Here is a tiny trained network, its code and every weight. The questions are about switching its units off for an input and a class, where a switched-off unit gives its printed mean instead of its output.

import numpy as np


def w(rows, s, z=0):
    codes = np.array(rows[::2]) - 128.0
    scale = np.full(codes.shape[1], s)
    scale[-1] = z or s
    return codes * scale


def f(y):
    return np.maximum(y, 0)


def log_softmax(a):
    a = a - a.max(-1, keepdims=True)
    return a - np.log(np.exp(a).sum(-1, keepdims=True))


def net(x, mask):
    res = np.array(x, float).reshape(1, 8) / 4 @ E
    y = f(res @ A[0][:, :-1].T + A[0][:, -1])
    res = res + np.where(mask, y, B[0][:, -1]) @ B[0][:, :-1]
    return log_softmax(res[-1] @ U[:, :-1].T + U[:, -1])


A, B = {}, {}
E = w([
[129,127,128,129,127,128,127],'x0',
[127,129,128,127,128,126,129],'x1',
[129,128,128,129,129,129,128],'x2',
[158,106,141,11,103,169,91],'x3',
[127,129,128,127,128,128,129],'x4',
[127,128,128,128,127,126,127],'x5',
[218,217,109,122,122,90,154],'x6',
[101,137,21,115,54,156,166],'x7',
],0.012)
A[0] = w([
[33,63,171,162,137,160,109,109],'n1',
[49,93,154,140,144,130,118,68],'n2',
[143,107,192,118,151,120,101,110],'n3',
[123,125,133,136,116,134,117,107],'n4',
[61,134,103,223,119,94,145,56],'n5',
[122,146,20,143,91,144,153,2],'n6',
[236,192,78,94,119,102,142,5],'n7',
[110,127,104,183,158,129,152,187],'n8',
[115,116,106,97,122,168,115,111],'n9',
[164,127,125,147,156,128,108,144],'n10',
[191,124,158,20,128,154,107,16],'n11',
[83,100,134,130,130,123,111,170],'n12',
[183,182,176,185,170,47,143,146],'n13',
[79,113,113,77,106,130,138,123],'n14',
[71,93,123,84,106,157,123,121],'n15',
[129,108,248,100,187,138,104,43],'n16',
[58,139,97,226,151,109,173,105],'n17',
[213,169,102,113,127,102,151,143],'n18',
[56,93,137,125,142,126,113,191],'n19',
[71,94,157,142,128,123,126,79],'n20',
[114,133,37,129,87,134,138,158],'n21',
[156,154,162,156,159,60,127,151],'n22',
[163,158,151,199,146,88,148,152],'n23',
[146,115,225,127,165,105,96,183],'n24',
[110,146,79,122,117,132,153,94],'n25',
[160,118,138,57,124,143,111,160],'n26',
[96,136,111,210,136,108,142,190],'n27',
[134,126,125,138,113,162,137,115],'n28',
[108,134,79,117,107,112,149,121],'n29',
[89,96,98,97,115,182,147,105],'n30',
[71,104,75,52,118,167,127,112],'n31',
],0.011,0.0079)
B[0] = w([
[196,162,119,83,80,102,154,245],'n1',
[143,143,127,96,113,63,130,189],'n2',
[189,122,129,137,111,157,134,191],'n3',
[120,132,135,125,145,125,130,131],'n4',
[188,103,131,164,139,202,113,212],'n5',
[166,170,130,62,76,36,150,203],'n6',
[238,104,123,159,106,250,132,225],'n7',
[137,142,138,88,113,84,138,214],'n8',
[93,121,139,154,145,132,119,176],'n9',
[107,120,142,124,133,104,128,163],'n10',
[186,176,116,71,65,77,165,213],'n11',
[150,125,123,144,131,165,127,195],'n12',
[5,125,128,123,166,74,113,254],'n13',
[82,124,133,152,150,135,116,189],'n14',
[74,109,134,160,167,123,113,208],'n15',
[203,101,122,171,128,211,116,220],'n16',
[228,122,128,140,97,204,134,241],'n17',
[161,142,134,97,100,69,138,238],'n18',
[164,119,129,157,130,182,122,227],'n19',
[141,145,129,104,112,85,135,174],'n20',
[161,104,141,162,144,174,111,246],'n21',
[50,122,128,125,150,86,119,212],'n22',
[53,117,130,129,165,88,110,223],'n23',
[189,163,107,88,75,111,160,250],'n24',
[172,145,125,99,110,135,141,176],'n25',
[161,105,131,172,139,157,121,224],'n26',
[161,151,120,81,94,81,142,239],'n27',
[118,122,124,115,144,124,130,142],'n28',
[169,130,134,125,111,160,138,186],'n29',
[70,116,137,150,165,129,115,199],'n30',
[58,110,128,164,176,134,114,229],'n31',
],0.023,0.0099)
U = w([
[136,183,115,60,95,86,163,147],'0',
[154,99,122,167,130,216,126,73],'1',
[5,102,138,154,202,107,94,249],'2',
],0.013,0.00019)

Each question gives the input, the list of numbers given to net, and the class t.
The units are the neurons (one row each of A and B). Each row of codes is followed by its name. A weight is (code - 128) times the scale printed after its matrix; where a second scale follows, it is the last column's (A, B and U).
mask holds one flag per neuron, in row order. A switched-off neuron (its flag False) gives its mean, the last column of its row in B, instead of its output. The means were averaged over made-up inputs and are rounded, as every weight is.
A unit's drop is (log p(t) with every unit on - log p(t) with that unit switched off) / (log p(t) with every unit on - log p(t) with every unit switched off).
The circuit of an input: a set's keep is (log p(t) with only the set's units on - log p(t) with every unit switched off) / (log p(t) with every unit on - log p(t) with every unit switched off). Starting from the 12 units with the biggest drops (on a tie, the unit counted first), units are removed one at a time, each time the one whose removal leaves the highest keep (on an exact tie, the one counted first), for as long as the keep stays at least 0.8.
circuit, biggest first: the units of the circuit, biggest drop first
most important unit: the unit with the biggest drop
k most important neurons: the k neurons with the biggest drops, biggest first
drop when u is switched off: that unit's drop, to one decimal
input [-8,3,-3,-7,0,-4,-5,0], class 0: circuit, biggest first : n27
input [2,8,7,-8,-4,4,2,-8], class 2: 3 most important neurons : n13, n23, n22
input [5,5,0,0,1,-6,-6,-4], class 0: 4 most important neurons : n1, n7, n2, n24
input [-6,-7,6,-2,3,6,-7,-1], class 0: 3 most important neurons : n1, n2, n7
input [-6,-7,7,3,1,-4,8,8], class 1: 2 most important neurons : n7, n21
input [6,-3,-2,-5,4,-8,6,0], class 2: 2 most important neurons : n13, n23
input [8,-5,6,3,5,1,4,8], class 1: 2 most important neurons : n7, n21
input [-4,-1,6,2,-6,-1,6,1], class 1: 3 most important neurons : n7, n6, n27
input [-5,5,3,5,2,0,0,7], class 2: 2 most important neurons : n31, n17
input [3,8,4,-7,4,8,0,-5], class 0: 4 most important neurons : n27, n24, n17, n31
input [2,-6,4,6,8,-5,8,7], class 1: 2 most important neurons : n7, n21
input [-1,0,-8,-6,-6,-4,7,-1], class 2: 2 most important neurons : n13, n23
input [7,-2,-2,7,-8,-4,7,2], class 1: 2 most important neurons : n7, n26
input [6,8,3,1,5,-4,-7,8], class 2: most important unit : n31
input [-3,-4,0,-4,3,-1,-8,-5], class 0: 2 most important neurons : n1, n2
input [0,5,3,-8,6,-6,5,-6], class 2: drop when n3 is switched off : 0.0
input [3,-8,0,-3,-5,-3,1,-2], class 2: drop when n11 is switched off : 0.2
input [7,-2,-3,-5,5,-5,1,-5], class 2: drop when n13 is switched off : 0.7
input [8,-2,-1,4,-5,0,3,8], class 1: drop when n21 is switched off : 0.1
